Here is a tiny trained network, its code and every weight. The questions are about switching its units off for an input and a class, where a switched-off unit gives its printed mean instead of its output.

import numpy as np


def w(rows, s, z=0):
    codes = np.array(rows[::2]) - 128.0
    scale = np.full(codes.shape[1], s)
    scale[-1] = z or s
    return codes * scale


def f(y):
    return np.maximum(y, 0)


def log_softmax(a):
    a = a - a.max(-1, keepdims=True)
    return a - np.log(np.exp(a).sum(-1, keepdims=True))


def net(x, mask):
    res = np.array(x, float).reshape(1, 6) / 4 @ E
    y = f(res @ A[0][:, :-1].T + A[0][:, -1])
    res = res + np.where(mask, y, B[0][:, -1]) @ B[0][:, :-1]
    return log_softmax(res[-1] @ U[:, :-1].T + U[:, -1])


A, B = {}, {}
E = w([
[75,87,109,83,153,204,209],'x0',
[166,59,191,103,200,104,120],'x1',
[77,190,174,103,175,183,24],'x2',
[111,93,145,57,31,128,79],'x3',
[81,166,120,55,157,54,154],'x4',
[71,133,247,178,92,113,182],'x5',
],0.012)
A[0] = w([
[172,168,110,199,172,132,176,84],'N0',
[149,132,165,92,40,153,95,88],'N1',
[138,163,114,170,229,103,158,72],'N2',
[153,121,137,120,98,92,95,51],'N3',
[218,140,98,79,163,142,95,115],'N4',
[121,160,103,87,119,64,176,116],'N5',
[128,152,126,183,181,134,152,132],'N6',
[116,87,130,39,6,114,96,132],'N7',
[159,81,139,155,59,200,93,71],'N8',
[176,162,107,176,84,39,115,98],'N9',
[133,107,119,127,99,70,176,114],'N10',
[152,56,158,134,185,120,101,82],'N11',
[74,146,193,162,122,119,139,90],'N12',
[95,203,63,165,52,164,148,58],'N13',
[89,137,154,86,145,63,130,174],'N14',
[62,237,205,103,197,197,28,130],'N15',
[195,63,195,113,171,106,119,73],'N16',
[103,153,208,158,118,136,168,78],'N17',
[121,147,145,149,132,106,84,93],'N18',
[112,83,99,96,118,177,193,96],'N19',
[174,120,4,97,127,142,104,101],'N20',
[135,169,115,197,158,158,140,67],'N21',
[99,94,124,76,53,132,120,5],'N22',
[144,121,73,105,154,153,121,148],'N23',
[181,145,119,180,119,56,65,13],'N24',
[85,204,122,30,111,45,153,83],'N25',
[42,133,192,185,73,106,162,101],'N26',
[72,79,115,95,155,170,172,106],'N27',
[100,130,215,168,111,120,139,200],'N28',
[175,101,134,208,128,215,111,106],'N29',
[92,121,117,75,110,80,125,121],'N30',
[182,150,140,135,118,74,97,29],'N31',
[166,80,180,50,106,125,111,81],'N32',
[140,124,52,97,162,132,74,76],'N33',
[139,85,138,134,87,158,100,124],'N34',
[81,177,91,118,182,61,161,91],'N35',
[61,97,97,122,145,198,158,54],'N36',
[78,186,69,167,61,130,126,105],'N37',
[148,158,111,95,157,171,82,115],'N38',
[191,115,128,199,75,211,124,79],'N39',
[175,177,160,149,124,72,82,108],'N40',
[154,50,171,92,185,100,119,87],'N41',
[168,169,142,172,117,57,60,139],'N42',
[105,101,127,70,157,214,173,127],'N43',
[204,70,71,164,73,41,219,126],'N44',
],0.013,0.0033)
B[0] = w([
[166,175,196,198,138,141,78,177],'N0',
[153,172,179,175,158,135,102,184],'N1',
[188,196,199,193,142,139,84,183],'N2',
[92,148,170,109,150,112,144,150],'N3',
[171,123,108,123,72,36,139,171],'N4',
[138,82,62,115,163,181,87,165],'N5',
[176,170,201,174,138,134,80,169],'N6',
[176,163,204,218,141,135,99,216],'N7',
[174,79,103,96,202,188,59,188],'N8',
[56,134,154,75,127,125,145,176],'N9',
[70,69,100,168,131,111,81,170],'N10',
[147,198,45,111,102,209,198,171],'N11',
[173,110,98,131,75,41,100,182],'N12',
[137,246,29,154,83,231,236,186],'N13',
[194,103,82,87,188,167,97,177],'N14',
[17,30,85,254,126,129,93,254],'N15',
[103,176,45,138,98,197,210,184],'N16',
[185,108,125,91,63,56,146,186],'N17',
[92,124,139,105,128,114,129,155],'N18',
[43,147,191,70,110,102,91,186],'N19',
[184,101,134,128,53,38,176,187],'N20',
[166,165,202,164,168,154,116,165],'N21',
[149,171,192,184,155,125,104,176],'N22',
[141,111,140,108,81,57,139,161],'N23',
[80,140,183,53,123,116,134,173],'N24',
[186,65,75,52,211,188,80,192],'N25',
[192,110,105,103,31,56,137,207],'N26',
[71,166,164,65,123,110,128,187],'N27',
[191,115,61,85,72,54,128,199],'N28',
[177,67,94,40,227,146,49,190],'N29',
[189,148,138,141,176,149,57,164],'N30',
[62,152,174,68,108,123,121,156],'N31',
[162,203,160,206,142,168,153,178],'N32',
[197,96,92,117,65,66,135,172],'N33',
[183,150,154,127,167,127,60,166],'N34',
[199,113,108,82,211,164,71,174],'N35',
[61,149,194,51,119,123,107,178],'N36',
[109,226,82,145,116,197,203,180],'N37',
[116,87,121,183,97,60,135,168],'N38',
[155,57,31,37,203,158,88,194],'N39',
[77,155,171,45,124,142,159,174],'N40',
[120,201,44,171,107,213,237,184],'N41',
[75,144,166,48,113,154,136,185],'N42',
[60,162,178,43,107,111,135,194],'N43',
[24,31,124,239,119,123,69,223],'N44',
],0.009,0.022)
U = w([
[213,91,95,94,46,18,125,100],'0',
[193,68,76,46,239,179,60,35],'1',
[21,38,100,212,119,123,82,131],'2',
[42,155,210,10,122,124,119,30],'3',
[144,204,38,141,100,219,199,255],'4',
[216,182,227,183,176,132,74,19],'5',
],0.013,0.002)

Each question gives the input, the list of numbers given to net, and the class t.
The units are the neurons (one row each of A and B). Each row of codes is followed by its name. A weight is (code - 128) times the scale printed after its matrix; where a second scale follows, it is the last column's (A, B and U).
mask holds one flag per neuron, in row order. A switched-off neuron (its flag False) gives its mean, the last column of its row in B, instead of its output. The means were averaged over made-up inputs and are rounded, as every weight is.
A unit's drop is (log p(t) with every unit on - log p(t) with that unit switched off) / (log p(t) with every unit on - log p(t) with every unit switched off).
The circuit of an input: a set's keep is (log p(t) with only the set's units on - log p(t) with every unit switched off) / (log p(t) with every unit on - log p(t) with every unit switched off). Starting from the 12 units with the biggest drops (on a tie, the unit counted first), units are removed one at a time, each time the one whose removal leaves the highest keep (on an exact tie, the one counted first), for as long as the keep stays at least 0.8.
circuit, biggest first: the units of the circuit, biggest drop first
unit that matters most: the unit with the biggest drop
top k neurons: the k neurons with the biggest drops, biggest first
drop when u is switched off: that unit's drop, to one decimal
input [7,-6,-1,3,-6,-7], class 0: circuit, biggest first : (N20)
input [-2,-5,-6,-6,6,5], class 1: top 3 neurons : (N35; N15; N25)
input [6,-6,-6,-7,8,8], class 0: top 3 neurons : (N26; N17; N12)
input [7,-4,6,8,4,-1], class 5: top 3 neurons : (N7; N22; N30)
input [4,-7,3,6,0,2], class 4: top 2 neurons : (N13; N37)
input [-5,2,6,7,2,-7], class 0: top 3 neurons : (N33; N4; N20)
input [-2,7,-7,-6,2,4], class 2: top 4 neurons : (N44; N10; N13; N37)
input [-2,0,4,5,1,0], class 5: top 2 neurons : (N44; N7)
input [-2,-7,7,-2,8,-1], class 1: top 3 neurons : (N25; N35; N44)
input [-8,2,-7,-3,1,-6], class 3: top 2 neurons : (N15; N24)
input [-7,2,-6,-7,-7,-2], class 1: top 2 neurons : (N39; N29)
input [1,-4,-6,-8,-6,4], class 5: top 2 neurons : (N0; N15)
input [5,3,1,7,5,7], class 0: top 2 neurons : (N26; N28)
input [6,-4,-3,-7,4,-7], class 0: unit that matters most : N20
input [3,1,-4,5,0,2], class 5: top 2 neurons : (N15; N7)
input [-7,1,7,0,2,7], class 0: top 3 neurons : (N28; N26; N44)
input [-7,8,-1,0,-5,1], class 4: drop when N36 is switched off : 0.1
input [3,1,6,4,-5,-1], class 2: drop when N38 is switched off : 0.2
input [-2,6,-7,6,-5,4], class 2: drop when N44 is switched off : 3.1
input [-8,2,3,-3,6,-6], class 3: unit that matters most : N42
input [2,-1,-5,-7,0,5], class 5: drop when N0 is switched off : 0.8
